Below are the code and all the weights of a small trained network. Each question names an input and a target symbol and asks about switching units off, where a switched-off unit gives its printed mean instead of its output.

import numpy as np


def w(rows, s, z=0):
    codes = np.array(rows[::2]) - 128.0
    scale = np.full(codes.shape[1], s)
    scale[-1] = z or s
    return codes * scale


def f(y):
    return y / 2 * (1 + np.tanh(0.7978845608 * (y + 0.044715 * y**3)))


def softmax(a):
    e = np.exp(a - a.max(-1, keepdims=True))
    return e / e.sum(-1, keepdims=True)


def log_softmax(a):
    a = a - a.max(-1, keepdims=True)
    return a - np.log(np.exp(a).sum(-1, keepdims=True))


def net(x, mask):
    ids = ['δεπστψ'.index(c) for c in x.split()]
    T = len(ids)
    res = E[ids] + P[:T]
    u = 0
    for l in range(3):
        r = res
        for j in range(2):
            rows = slice(3 * j, 3 * j + 3)
            q, k, v = (r @ M[l][rows].T for M in (Q, K, V))
            z = softmax(np.where(np.tri(T) > 0, q @ k.T / 3**0.5, -1e9)) @ v
            o = O[l][rows]
            res = res + np.where(mask[u + j], z, o[:, -1]) @ o[:, :-1]
        u += 2
        y = f(res @ A[l][:, :-1].T + A[l][:, -1])
        res = res + np.where(mask[u : u + 8], y, B[l][:, -1]) @ B[l][:, :-1]
        u += 8
    return log_softmax(res[-1] @ U[:, :-1].T + U[:, -1])


Q, K, V, O, A, B = {}, {}, {}, {}, {}, {}
E = w([
[75,127,185,60,169,121,200,137,51],'δ',
[184,134,142,71,152,137,141,130,160],'ε',
[196,190,83,65,5,76,152,89,96],'π',
[87,72,94,153,227,210,152,179,181],'σ',
[99,148,158,119,152,220,127,194,143],'τ',
[89,147,228,147,121,45,122,51,166],'ψ',
],0.019)
P = w([
[143,180,129,172,101,127,88,159,127],'0',
[39,176,192,160,183,97,170,121,148],'1',
[159,158,105,147,159,188,133,107,159],'2',
[166,146,163,143,135,133,108,173,159],'3',
[71,88,98,170,145,104,94,122,49],'4',
[107,113,87,87,172,99,118,187,204],'5',
[129,153,118,117,221,145,112,75,137],'6',
[135,134,250,146,205,84,116,146,150],'7',
[120,81,30,151,133,119,176,117,51],'8',
[212,96,160,102,105,146,83,171,160],'9',
[74,101,122,145,227,116,104,82,114],'10',
[133,97,129,106,117,111,110,161,182],'11',
[151,170,130,84,121,190,172,59,164],'12',
[134,101,144,100,97,127,108,153,162],'13',
],0.017)
Q[0] = w([
[148,107,117,153,8,106,170,143,161],'L0H1',
[147,167,203,125,157,186,135,106,162],'L0H1',
[94,131,147,134,132,105,46,112,130],'L0H1',
[128,100,129,139,123,165,138,78,117],'L0H2',
[143,119,117,146,75,109,131,161,132],'L0H2',
[115,105,146,113,122,168,102,123,168],'L0H2',
],0.013)
K[0] = w([
[113,131,22,132,38,129,145,75,119],'L0H1',
[172,55,197,121,110,201,106,118,88],'L0H1',
[112,156,240,254,148,149,161,45,110],'L0H1',
[126,61,28,144,173,54,87,152,200],'L0H2',
[55,156,51,95,85,123,110,122,110],'L0H2',
[106,144,144,131,176,172,54,138,117],'L0H2',
],0.0075)
V[0] = w([
[153,152,134,212,147,112,112,98,121],'L0H1',
[85,82,193,123,110,176,98,133,74],'L0H1',
[117,2,114,157,100,93,166,192,127],'L0H1',
[126,140,217,102,119,167,122,142,111],'L0H2',
[89,215,139,119,124,184,75,142,98],'L0H2',
[123,89,91,116,203,73,72,152,144],'L0H2',
],0.0083)
O[0] = w([
[110,122,107,98,10,156,123,127,126,74],'L0H1',
[162,128,125,148,102,150,146,108,90,190],'L0H1',
[105,107,192,147,159,165,61,137,128,86],'L0H1',
[90,168,158,162,101,185,114,175,145,254],'L0H2',
[104,66,143,142,144,150,140,104,146,227],'L0H2',
[151,94,57,98,94,184,71,134,203,234],'L0H2',
],0.012,0.0036)
A[0] = w([
[86,196,104,112,134,189,192,76,181,184],'L0N1',
[128,222,57,172,95,105,25,195,108,174],'L0N2',
[162,120,89,94,146,131,70,137,134,1],'L0N3',
[167,142,134,30,83,2,163,147,147,63],'L0N4',
[85,36,57,78,133,97,139,171,172,246],'L0N5',
[139,117,155,157,63,134,93,113,121,199],'L0N6',
[136,92,174,73,143,104,164,180,86,50],'L0N7',
[144,111,123,97,118,60,160,50,57,95],'L0N8',
],0.0078,0.0021)
B[0] = w([
[147,187,60,103,254,109,69,177,138,247],'L0N1',
[196,110,110,84,167,24,122,121,107,129],'L0N2',
[124,136,152,124,89,140,177,131,153,149],'L0N3',
[105,77,197,138,163,204,80,145,145,193],'L0N4',
[82,145,167,101,119,95,65,115,63,254],'L0N5',
[110,143,100,228,108,145,129,129,108,134],'L0N6',
[101,178,181,85,68,158,112,86,89,158],'L0N7',
[159,76,102,124,213,122,117,100,145,165],'L0N8',
],0.0081,0.0075)
Q[1] = w([
[72,155,109,61,7,86,143,2,108],'L1H1',
[54,152,106,209,51,79,158,136,143],'L1H1',
[164,39,128,150,205,42,147,116,135],'L1H1',
[112,123,210,112,57,137,123,104,121],'L1H2',
[76,55,179,218,85,23,161,171,145],'L1H2',
[123,150,82,127,146,169,146,21,226],'L1H2',
],0.0058)
K[1] = w([
[140,197,184,132,157,67,163,68,93],'L1H1',
[78,124,67,172,85,111,49,181,122],'L1H1',
[132,9,128,88,137,83,115,131,186],'L1H1',
[129,181,144,73,78,113,192,107,142],'L1H2',
[66,147,38,144,148,124,118,55,121],'L1H2',
[184,135,160,202,97,83,154,113,254],'L1H2',
],0.0059)
V[1] = w([
[86,82,158,118,172,147,85,174,179],'L1H1',
[135,137,68,130,81,98,128,181,127],'L1H1',
[147,102,99,237,166,125,122,114,153],'L1H1',
[135,123,171,229,122,118,80,57,129],'L1H2',
[156,74,254,188,91,82,120,194,156],'L1H2',
[115,185,68,131,151,123,131,85,113],'L1H2',
],0.007)
O[1] = w([
[165,150,166,200,157,76,208,147,58,249],'L1H1',
[93,143,152,183,97,149,23,71,164,79],'L1H1',
[163,141,98,73,74,54,71,75,196,149],'L1H1',
[108,158,135,74,183,215,60,196,36,111],'L1H2',
[112,119,1,136,80,92,137,131,165,133],'L1H2',
[95,9,50,97,240,149,129,149,41,115],'L1H2',
],0.0065,0.015)
A[1] = w([
[97,112,210,185,147,99,127,92,238,204],'L1N1',
[189,42,36,77,113,132,188,70,115,117],'L1N2',
[180,99,108,203,165,182,132,177,141,187],'L1N3',
[147,211,169,125,157,13,191,185,60,182],'L1N4',
[180,180,3,234,134,59,222,118,43,172],'L1N5',
[75,87,14,115,176,135,100,83,45,44],'L1N6',
[142,152,199,159,127,152,245,119,133,174],'L1N7',
[165,193,102,62,74,102,85,218,65,253],'L1N8',
],0.006,0.0022)
B[1] = w([
[91,187,28,83,163,126,20,178,63,179],'L1N1',
[9,185,139,179,101,133,129,180,108,134],'L1N2',
[80,136,84,194,137,43,104,152,114,205],'L1N3',
[51,101,103,112,102,27,87,111,206,247],'L1N4',
[177,139,134,133,180,70,224,29,91,172],'L1N5',
[150,179,123,148,53,81,200,106,165,161],'L1N6',
[215,104,122,91,59,108,129,168,166,208],'L1N7',
[135,121,78,167,44,45,109,2,89,143],'L1N8',
],0.0085,0.011)
Q[2] = w([
[26,61,84,198,50,77,130,139,191],'L2H1',
[131,167,91,166,160,42,133,67,134],'L2H1',
[121,2,167,202,71,107,115,127,41],'L2H1',
[155,131,120,98,93,178,75,142,135],'L2H2',
[81,40,126,224,100,99,139,52,179],'L2H2',
[169,206,144,116,189,157,144,37,221],'L2H2',
],0.0063)
K[2] = w([
[118,210,109,82,210,162,124,128,149],'L2H1',
[106,135,185,99,96,58,46,201,104],'L2H1',
[2,197,142,108,164,70,122,53,157],'L2H1',
[164,164,76,180,139,98,190,42,87],'L2H2',
[27,169,145,99,151,51,108,136,244],'L2H2',
[226,149,172,154,18,102,118,219,103],'L2H2',
],0.0058)
V[2] = w([
[212,60,116,87,120,120,133,96,137],'L2H1',
[124,207,82,134,59,146,146,117,217],'L2H1',
[99,165,193,62,87,155,158,96,97],'L2H1',
[169,157,127,148,141,184,195,175,188],'L2H2',
[116,158,93,2,111,106,83,67,86],'L2H2',
[145,163,113,146,215,138,80,87,113],'L2H2',
],0.0085)
O[2] = w([
[132,2,106,133,49,152,201,146,128,47],'L2H1',
[36,203,156,154,72,112,123,144,87,106],'L2H1',
[132,65,103,123,176,71,164,158,72,7],'L2H1',
[48,169,210,165,65,95,134,156,142,83],'L2H2',
[100,84,84,117,89,124,97,143,155,113],'L2H2',
[100,210,117,85,61,133,146,77,195,177],'L2H2',
],0.009,0.015)
A[2] = w([
[148,66,92,82,66,101,99,174,167,219],'L2N1',
[30,102,84,171,127,72,170,179,170,153],'L2N2',
[110,55,65,129,112,202,181,68,184,213],'L2N3',
[207,231,63,56,161,153,104,195,176,212],'L2N4',
[76,238,174,35,119,179,99,167,122,4],'L2N5',
[94,136,174,82,112,141,147,235,150,134],'L2N6',
[107,139,136,126,113,78,113,139,254,94],'L2N7',
[173,120,181,68,191,101,228,84,97,176],'L2N8',
],0.007,0.0026)
B[2] = w([
[113,183,154,123,200,166,153,144,152,141],'L2N1',
[154,93,214,89,66,106,10,96,114,150],'L2N2',
[118,140,109,226,168,98,198,65,150,131],'L2N3',
[58,66,95,119,102,134,64,127,94,255],'L2N4',
[153,83,95,216,213,121,148,93,95,210],'L2N5',
[148,91,62,2,218,233,168,64,125,144],'L2N6',
[168,108,171,97,106,107,29,150,114,208],'L2N7',
[100,146,193,155,126,205,195,70,84,157],'L2N8',
],0.0076,0.029)
U = w([
[108,126,155,109,149,253,90,105,97,252],'δ',
[109,160,75,97,103,120,130,118,42,39],'ε',
[126,198,152,149,147,122,140,144,110,178],'π',
[169,116,132,135,135,132,117,130,18,15],'σ',
[90,84,133,170,120,117,142,99,172,105],'τ',
[119,110,168,144,78,38,103,117,145,145],'ψ',
],0.0069,0.0024)

Each question gives the input, a string of symbols that net reads in full, and the target symbol t.
The units are the heads (3 rows each of Q, K, V and O) and the neurons (one row each of A and B). Each row of codes is followed by its name. A weight is (code - 128) times the scale printed after its matrix; where a second scale follows, it is the last column's (O, A, B and U).
mask holds one flag per unit, layer by layer, with each layer's heads first. A switched-off unit (its flag False) gives its mean, the last column of its rows in O or B, instead of its output. The means were averaged over made-up inputs and are rounded, as every weight is.
A unit's drop is (log p(t) with every unit on - log p(t) with that unit switched off) / (log p(t) with every unit on - log p(t) with every unit switched off).
The circuit of an input: a set's keep is (log p(t) with only the set's units on - log p(t) with every unit switched off) / (log p(t) with every unit on - log p(t) with every unit switched off). Starting from the 12 units with the biggest drops (on a tie, the unit counted first), units are removed one at a time, each time the one whose removal leaves the highest keep (on an exact tie, the one counted first), for as long as the keep stays at least 0.8.
circuit, biggest first: the units of the circuit, biggest drop first
most important unit: the unit with the biggest drop
k most important neurons: the k neurons with the biggest drops, biggest first
top k neurons in layer l: the k neurons of layer l with the biggest drops, biggest first
heads that matter: for each layer, one digit per head in row order, 1 if its drop is at least 0.15 and else 0, layers parted by /
input σ τ δ ψ τ τ δ π σ δ ψ, target τ: heads that matter => 11 / 01 / 10
input ε σ δ δ, target δ: heads that matter => 00 / 11 / 00
input π σ σ ψ ε σ σ τ, target ψ: circuit, biggest first => L1H1; L1N4
input ψ σ δ, target ε: 2 most important neurons => L0N4; L1N8
input δ ε π, target σ: most important unit => L2H1
input σ σ δ π τ π ψ τ σ σ ψ, target π: circuit, biggest first => L2N4; L2H2
input ε δ σ σ τ σ σ σ ψ τ π ε ε, target π: heads that matter => 10 / 01 / 01
input σ ε σ σ τ, target ψ: top 2 neurons in layer 1 => L1N4; L1N1
input τ δ δ ψ σ ψ ε ψ π ψ δ δ ψ, target ε: 3 most important neurons => L0N1; L0N6; L1N8
input σ σ τ σ σ σ τ τ δ π σ τ ε, target τ: top 3 neurons in layer 0 => L0N4; L0N1; L0N2
input ψ ε σ ψ ψ δ τ π ε τ ε, target π: 4 most important neurons => L1N5; L2N4; L0N5; L0N8
input σ τ τ δ τ τ τ, target σ: circuit, biggest first => L1N7; L0N1; L2H2; L2H1
input σ τ ψ δ π δ σ σ σ, target σ: circuit, biggest first => L1N4; L1N5; L2H2
input δ ψ δ, target σ: circuit, biggest first => L2H1; L2H2; L0H2
input τ σ ψ τ ε, target δ: 3 most important neurons => L0N1; L1N3; L1N4
input τ δ ψ τ τ δ ε τ σ τ π, target π: most important unit => L2H2
input σ τ σ ε σ τ σ ε σ δ ε δ ε, target σ: circuit, biggest first => L2H2; L0N1; L2H1
input σ σ ε ε σ ε σ δ ε, target ψ: circuit, biggest first => L0H1; L1N4; L2N6
input σ τ ψ ε δ σ σ, target ψ: top 2 neurons in layer 0 => L0N1; L0N5
input τ σ σ τ τ π τ ε σ, target τ: heads that matter => 10 / 00 / 11
input σ τ σ σ ψ, target π: top 2 neurons in layer 0 => L0N5; L0N8
input τ σ ε τ ε σ τ, target π: most important unit => L2H2
input δ π τ σ τ, target τ: heads that matter => 11 / 00 / 10
input τ τ σ σ δ, target π: heads that matter => 00 / 00 / 10
input δ ψ ε, target σ: heads that matter => 01 / 00 / 11
input ψ τ τ σ σ σ σ τ ε, target δ: 3 most important neurons => L0N5; L0N1; L1N1
input τ σ σ ψ ψ τ ψ, target ε: most important unit => L0N1
input ψ σ ε ε σ ε σ, target ψ: 2 most important neurons => L0N1; L2N2
input σ δ ψ τ δ ψ δ σ σ ψ ε δ σ, target ε: heads that matter => 01 / 01 / 00
input σ ψ σ ε ψ ψ ψ ε ψ δ, target ψ: top 4 neurons in layer 1 => L1N8; L1N4; L1N1; L1N2
